Each row is followed by its group and then its class within the group.
[-63, 239, 359, -164, -209, -245, 450, -51, 46, 302, -36, -562, 8, 161, 72, -71, -61]
(43)/<37>
[-486, 452, 88, -238, 116, -522, 79, -87, 212, -33, -462, -473, 551, -63, 114, -415, -120]
(47)/<46>
[-170, 44, -442, -6, 131, -183, -46, 207, -49, -328, -24, -179, 175, -228, 124, -282, -51]
(47)/<34>
[-330, 133, -113, 70, -232, -173, 619, -51, 77, 97, -50, -45, 6, 129, 104, -300, -251]
(41)/<38>
[134, 201, 498, -110, -94, -335, 606, -48, -166, 291, 26, -595, 141, 232, 12, -340, -112]
(43)/<56>
[-141, 238, -173, 12, 158, -234, -139, -35, 68, -250, -261, -388, 216, -207, 103, -300, -214]
(47)/<46>
[-100, 34, 227, -167, -230, -207, 652, 55, 51, 291, 55, -389, 63, 165, 100, -216, -8]
(43)/<37>
[-223, -1, -162, -9, 27, -406, 433, 36, -58, -217, -169, -247, 351, -74, 73, -267, 9]
(47)/<34>
[-243, -104, -93, -92, 197, -266, 76, -38, -18, -134, -138, -230, 319, -60, 112, -271, -35]
(47)/<46>
[-200, 381, -2, -330, 118, -269, 76, -2, -332, -161, -222, 65, 295, -95, -10, -278, -235]
(47)/<46>
[86, 262, 518, -145, -161, -72, 584, 8, -62, 19, 48, -343, 50, 56, 58, -94, -99]
(43)/<40>
[-233, 231, -2, -34, 123, -238, 312, 20, 77, -313, -232, -311, 305, -282, 71, -678, -160]
(47)/<39>
[-109, -375, 83, 56, -246, -153, 248, 75, 130, -158, -112, -182, -15, -156, 94, -217, 176]
(49)/<58>
[260, 2, 492, -150, -66, -185, 556, -54, -146, 239, 157, -248, 130, 204, 124, -189, -12]
(43)/<40>
[-267, -295, 262, -115, -270, -149, 719, 221, 12, -128, -161, -196, 283, -323, 83, -346, 20]
(49)/<47>
[-194, 48, 312, -156, -229, -136, 415, -67, -46, 242, -82, -368, 34, 107, 88, -272, -35]
(43)/<37>
[-189, -224, 30, -102, 34, -14, 272, 60, -179, -175, -110, -131, 334, -191, 130, -409, 77]
(49)/<47>
[-192, 16, 212, -89, -49, -182, 467, -8, -61, 230, -107, -284, 41, 202, -51, -234, -26]
(43)/<37>
[-292, -29, 137, -15, -46, -188, 527, 133, 104, -143, -104, -170, 236, -116, -2, -346, -104]
(49)/<58>
[-240, 174, 289, -67, -41, -141, 554, -38, -20, 149, 63, -420, 102, 214, 37, -120, -266]
(43)/<37>
[-91, -96, -265, 84, 144, -271, -472, -66, -155, -269, 75, -29, 271, -113, -287, -113, 148]
(47)/<34>
[-27, 98, 465, -140, -57, -137, 320, -731, -123, 298, 90, -464, -94, 223, -46, -140, 148]
(43)/<40>

Each row is followed by its group and then its class within the group.
[109, 57, -8, -80, 130, 122, 52, 4, 226, 656, 140, 204, 166, -159, 15, 133, 344]
W/[60]
[208, -97, -204, -160, 289, -43, 7, 168, 156, 430, 69, 100, -45, 77, 78, 221, 320]
E/[47]
[254, -41, -48, -217, -101, -23, 51, 226, 251, 124, -117, -32, 191, 54, 194, 81, 490]
W/[54]
[-146, 40, 93, 40, -383, -24, -157, -312, 17, -532, -230, -69, 87, -106, -73, 260, -157]
H/[68]
[16, 67, 19, 140, 36, 66, -75, -377, 258, -144, -125, 108, -58, -36, -57, -132, 108]
H/[53]
[-106, -143, 103, -137, -266, -32, -161, -215, -155, -835, -141, -141, 180, -86, 4, 263, -105]
H/[53]
[-53, -35, 137, 53, -78, 75, 213, -60, -88, 576, 43, 187, -39, 4, 116, -156, 154]
Y/[63]
[224, 93, 46, -135, 53, 66, 31, -1, 265, 881, 111, 158, 177, -135, 118, 72, 483]
W/[60]
[-51, 21, 11, -12, -188, 2, -150, -314, 190, -425, -244, 18, 188, -25, -30, 184, 133]
H/[68]
[97, -65, -146, -303, -81, -162, -15, 184, -83, -157, -197, -33, 204, 65, 92, 404, -2]
E/[62]
[335, -26, -132, -200, -97, -14, -66, 111, 173, 401, 4, -17, 84, -29, 105, 126, 178]
E/[62]
[17, -14, 60, 18, -102, 19, -82, -64, 222, -356, -190, 13, 96, -6, -36, 138, 9]
H/[53]
[-159, 59, 108, -19, -330, -43, -139, -301, -79, -494, -335, -60, 242, -121, -3, 466, -125]
H/[68]
[204, -69, -224, -254, -145, -72, -43, 148, 148, 161, -136, 51, 176, -4, 35, 289, 106]
E/[47]
[113, -12, -46, -103, -99, 18, -72, 175, 242, -107, -33, 37, 178, 15, -100, 201, 64]
W/[54]
[-113, -19, 122, 138, 119, 41, 183, -38, -25, 231, 106, 56, -115, -9, -36, -177, 32]
Y/[56]
[-130, 3, 176, 62, -2, 54, 203, -187, 6, 170, -79, 167, 37, 144, 182, -25, 338]
Y/[56]
[-73, -66, 97, 46, -23, 16, 119, -129, -31, 125, -109, 100, 64, 44, 102, 79, 137]
Y/[56]
[-195, 74, 39, 8, -331, -39, -109, -401, -18, -552, -359, -19, 242, -71, 11, 287, -5]
H/[68]
[115, 60, 37, -141, -76, -23, 33, -22, 41, 87, -52, 34, 224, -52, 134, 77, 441]
W/[54]
[121, -9, 16, -86, -66, 134, 65, 33, 221, 232, -47, 151, 158, -46, 33, -33, 256]
W/[54]
[119, 98, -113, -167, -167, -11, -59, -14, 106, -16, -161, -5, 261, -115, 23, 57, 277]
W/[54]
[65, -80, -197, -354, -327, -131, -65, 185, -224, 152, -162, -129, 175, -25, 38, 298, -192]
E/[62]
[137, -42, -218, -206, -191, -130, -167, 51, -114, 355, -30, -16, -16, -22, -131, 55, -270]
E/[62]
